Below are the code and all the weights of a small trained network. Each question names an input and a class and asks about switching units off, where a switched-off unit gives its printed mean instead of its output.

import numpy as np


def w(rows, s, z=0):
    codes = np.array(rows[::2]) - 128.0
    scale = np.full(codes.shape[1], s)
    scale[-1] = z or s
    return codes * scale


def f(y):
    return np.maximum(y, 0)


def log_softmax(a):
    a = a - a.max(-1, keepdims=True)
    return a - np.log(np.exp(a).sum(-1, keepdims=True))


def net(x, mask):
    res = np.array(x, float).reshape(1, 6) / 4 @ E
    y = f(res @ A[0][:, :-1].T + A[0][:, -1])
    res = res + np.where(mask, y, B[0][:, -1]) @ B[0][:, :-1]
    return log_softmax(res[-1] @ U[:, :-1].T + U[:, -1])


A, B = {}, {}
E = w([
[128,128,128,128],'x0',
[62,108,1,139],'x1',
[196,3,124,189],'x2',
[127,128,128,128],'x3',
[25,39,148,11],'x4',
[128,128,128,129],'x5',
],0.0084)
A[0] = w([
[73,96,169,78,15],'neuron 0',
[144,142,121,159,110],'neuron 1',
[155,151,101,173,52],'neuron 2',
[121,42,139,81,72],'neuron 3',
[142,117,123,150,19],'neuron 4',
[113,128,46,149,14],'neuron 5',
[147,130,158,120,31],'neuron 6',
[182,185,99,198,92],'neuron 7',
[158,130,245,144,54],'neuron 8',
[187,3,132,207,120],'neuron 9',
[112,125,50,154,51],'neuron 10',
[117,119,94,120,2],'neuron 11',
[111,128,85,152,110],'neuron 12',
[155,148,126,162,128],'neuron 13',
[156,127,200,129,41],'neuron 14',
[128,132,98,138,87],'neuron 15',
[134,125,155,121,37],'neuron 16',
[159,140,183,116,61],'neuron 17',
[121,117,62,143,67],'neuron 18',
[142,147,118,162,87],'neuron 19',
[87,252,135,100,110],'neuron 20',
[168,162,101,166,52],'neuron 21',
],0.016,0.0022)
B[0] = w([
[94,116,209,103,189],'neuron 0',
[121,120,163,115,155],'neuron 1',
[78,126,156,115,168],'neuron 2',
[80,139,197,101,197],'neuron 3',
[136,142,143,114,143],'neuron 4',
[167,68,87,146,175],'neuron 5',
[129,106,112,138,146],'neuron 6',
[79,111,215,87,205],'neuron 7',
[145,46,49,138,200],'neuron 8',
[183,254,97,138,251],'neuron 9',
[151,73,81,154,177],'neuron 10',
[141,93,140,148,146],'neuron 11',
[163,88,98,114,160],'neuron 12',
[94,128,150,101,164],'neuron 13',
[124,81,92,177,173],'neuron 14',
[131,109,118,142,145],'neuron 15',
[124,111,123,142,140],'neuron 16',
[141,86,83,136,167],'neuron 17',
[108,89,82,155,170],'neuron 18',
[110,119,153,102,155],'neuron 19',
[191,237,97,147,210],'neuron 20',
[82,116,176,120,173],'neuron 21',
],0.03,0.016)
U = w([
[184,254,116,154,220],'0',
[61,94,227,100,190],'1',
[147,19,65,179,5],'2',
],0.0087,0.0019)

Each question gives the input, the list of numbers given to net, and the class t.
The units are the neurons (one row each of A and B). Each row of codes is followed by its name. A weight is (code - 128) times the scale printed after its matrix; where a second scale follows, it is the last column's (A, B and U).
mask holds one flag per neuron, in row order. A switched-off neuron (its flag False) gives its mean, the last column of its row in B, instead of its output. The means were averaged over made-up inputs and are rounded, as every weight is.
A unit's drop is (log p(t) with every unit on - log p(t) with that unit switched off) / (log p(t) with every unit on - log p(t) with every unit switched off).
unit that matters most: the unit with the biggest drop
top k neurons: the k neurons with the biggest drops, biggest first
drop of u: that unit's drop, to one decimal
input [8,8,6,6,-8,0], class 1: top 2 neurons -> neuron 7; neuron 21
input [6,-5,-2,-1,-7,4], class 1: unit that matters most -> neuron 7
input [1,-2,-1,-4,1,1], class 2: top 3 neurons -> neuron 9; neuron 7; neuron 20
input [0,-3,-5,-7,-6,-2], class 1: top 2 neurons -> neuron 9; neuron 7
input [0,-8,8,-4,8,-3], class 0: top 2 neurons -> neuron 9; neuron 7
input [-2,1,0,0,0,-2], class 2: top 2 neurons -> neuron 9; neuron 20
input [-3,-4,-7,-1,-8,0], class 1: top 2 neurons -> neuron 7; neuron 9
input [-2,2,5,6,6,3], class 1: top 2 neurons -> neuron 20; neuron 3
input [-3,0,8,3,-1,6], class 0: drop of neuron 9 -> 1.1
input [-7,2,7,6,5,8], class 0: drop of neuron 9 -> 3.0
input [-1,2,6,2,3,5], class 0: drop of neuron 9 -> 0.2
